Below is a small trained network, with its code and all its weights. Each question gives an input and a class and asks what happens when units are switched off, that is, made to give their printed mean instead of their output.

import numpy as np


def w(rows, s, z=0):
    codes = np.array(rows[::2]) - 128.0
    scale = np.full(codes.shape[1], s)
    scale[-1] = z or s
    return codes * scale


def norm(h):
    return h / np.sqrt((h * h).mean(-1, keepdims=True) + 1e-5)


def f(y):
    return y / 2 * (1 + np.tanh(0.7978845608 * (y + 0.044715 * y**3)))


def log_softmax(a):
    a = a - a.max(-1, keepdims=True)
    return a - np.log(np.exp(a).sum(-1, keepdims=True))


def net(x, mask):
    res = np.array(x, float).reshape(1, 7) / 4 @ E
    u = 0
    for l in range(3):
        y = f(norm(res) @ A[l][:, :-1].T + A[l][:, -1])
        res = res + np.where(mask[u : u + 4], y, B[l][:, -1]) @ B[l][:, :-1]
        u += 4
    return log_softmax(norm(res)[-1] @ U[:, :-1].T + U[:, -1])


A, B = {}, {}
E = w([
[132,117,252,123,108,124],'x0',
[188,60,157,254,108,105],'x1',
[194,117,123,78,175,214],'x2',
[186,169,144,129,154,212],'x3',
[150,118,177,85,172,62],'x4',
[37,200,120,160,222,82],'x5',
[215,226,150,122,82,41],'x6',
],0.0081)
A[0] = w([
[148,52,169,148,150,100,3],'L0N0',
[128,115,168,78,3,130,74],'L0N1',
[145,106,130,175,64,159,57],'L0N2',
[104,168,75,142,146,142,181],'L0N3',
],0.016,0.0027)
B[0] = w([
[107,107,102,169,142,7,181],'L0N0',
[17,147,220,63,67,226,254],'L0N1',
[125,149,84,220,94,164,206],'L0N2',
[73,117,94,115,166,86,227],'L0N3',
],0.011,0.0053)
A[1] = w([
[151,2,210,181,176,64,63],'L1N0',
[82,146,219,164,117,49,72],'L1N1',
[72,247,207,143,213,227,1],'L1N2',
[167,107,60,142,205,73,82],'L1N3',
],0.009,0.0022)
B[1] = w([
[114,39,162,142,147,32,197],'L1N0',
[158,107,90,61,145,195,221],'L1N1',
[205,78,122,145,248,34,255],'L1N2',
[67,60,187,74,43,155,212],'L1N3',
],0.011,0.0041)
A[2] = w([
[214,187,184,76,78,87,3],'L2N0',
[102,105,59,78,142,137,123],'L2N1',
[139,76,90,140,189,168,152],'L2N2',
[170,114,112,254,59,168,23],'L2N3',
],0.015,0.0029)
B[2] = w([
[181,198,145,91,10,29,196],'L2N0',
[155,155,103,208,93,141,237],'L2N1',
[203,133,110,57,119,167,216],'L2N2',
[175,202,245,250,191,168,253],'L2N3',
],0.016,0.0055)
U = w([
[153,133,212,211,139,179,177],'0',
[178,94,104,69,226,100,5],'1',
[27,166,28,147,137,93,140],'2',
[45,119,191,63,76,190,122],'3',
[162,178,166,73,76,70,155],'4',
[173,102,57,110,121,203,69],'5',
[89,8,145,150,152,76,216],'6',
],0.016,0.0016)

Each question gives the input, the list of numbers given to net, and the class t.
The units are the neurons (one row each of A and B). Each row of codes is followed by its name. A weight is (code - 128) times the scale printed after its matrix; where a second scale follows, it is the last column's (A, B and U).
mask holds one flag per neuron, layer by layer. A switched-off neuron (its flag False) gives its mean, the last column of its row in B, instead of its output. The means were averaged over made-up inputs and are rounded, as every weight is.
A unit's drop is (log p(t) with every unit on - log p(t) with that unit switched off) / (log p(t) with every unit on - log p(t) with every unit switched off).
The circuit of an input: a set's keep is (log p(t) with only the set's units on - log p(t) with every unit switched off) / (log p(t) with every unit on - log p(t) with every unit switched off). Starting from all 12 units, units are removed one at a time, each time the one whose removal leaves the highest keep (on an exact tie, the one counted first), for as long as the keep stays at least 0.8.
units of the circuit, in order: the units of the circuit, biggest drop first
unit that matters most: the unit with the biggest drop
k most important neurons: the k neurons with the biggest drops, biggest first
k most important neurons of layer l: the k neurons of layer l with the biggest drops, biggest first
drop when u is switched off: that unit's drop, to one decimal
input [6,8,0,-2,1,-2,-4], class 6: units of the circuit, in order -> L1N0
input [-8,-1,-3,3,-6,-6,-6], class 0: units of the circuit, in order -> L2N3, L0N2
input [4,-2,-6,-2,-1,1,-7], class 6: 4 most important neurons -> L2N3, L1N0, L0N1, L0N2
input [0,-4,8,2,8,-1,1], class 4: 2 most important neurons -> L2N0, L0N1
input [-8,8,2,6,1,7,5], class 1: units of the circuit, in order -> L0N2, L2N3
input [-3,1,1,3,5,4,-4], class 1: 2 most important neurons of layer 2 -> L2N2, L2N3
input [5,-4,-4,-3,-2,2,2], class 3: 4 most important neurons -> L0N1, L2N3, L1N1, L2N2
input [3,-7,-4,0,-1,4,2], class 2: 2 most important neurons of layer 0 -> L0N3, L0N1
input [6,1,0,0,-3,0,5], class 4: 2 most important neurons -> L2N0, L1N2
input [-2,1,-2,-1,0,3,4], class 2: units of the circuit, in order -> L2N3, L2N0
input [3,-5,-3,-6,0,1,0], class 3: 2 most important neurons -> L0N1, L2N3
input [5,8,4,-5,0,0,-4], class 6: 2 most important neurons -> L0N0, L1N0
input [6,-1,-5,7,-4,-6,0], class 3: 2 most important neurons -> L0N1, L2N1
input [4,7,-5,-3,8,3,5], class 6: 2 most important neurons -> L1N0, L0N0
input [-6,6,1,-2,8,7,4], class 6: unit that matters most -> L1N3
input [3,-6,-6,-2,4,6,1], class 2: 2 most important neurons of layer 1 -> L1N1, L1N0
input [3,-3,0,-7,6,-4,-3], class 3: 2 most important neurons -> L0N1, L1N2
input [6,6,6,2,8,-7,4], class 4: 2 most important neurons of layer 2 -> L2N0, L2N3
input [3,-8,-1,8,4,-4,-3], class 1: 2 most important neurons of layer 2 -> L2N3, L2N1
input [8,-6,6,6,6,6,-6], class 1: unit that matters most -> L1N2
input [-7,4,4,-1,4,8,-3], class 2: 2 most important neurons of layer 0 -> L0N3, L0N1
input [7,-4,-3,3,-6,1,-4], class 1: drop when L2N3 is switched off -> 0.1
input [8,-8,3,2,2,3,0], class 1: drop when L1N2 is switched off -> 1.1
input [4,-4,6,-4,4,8,2], class 1: drop when L1N2 is switched off -> 0.1
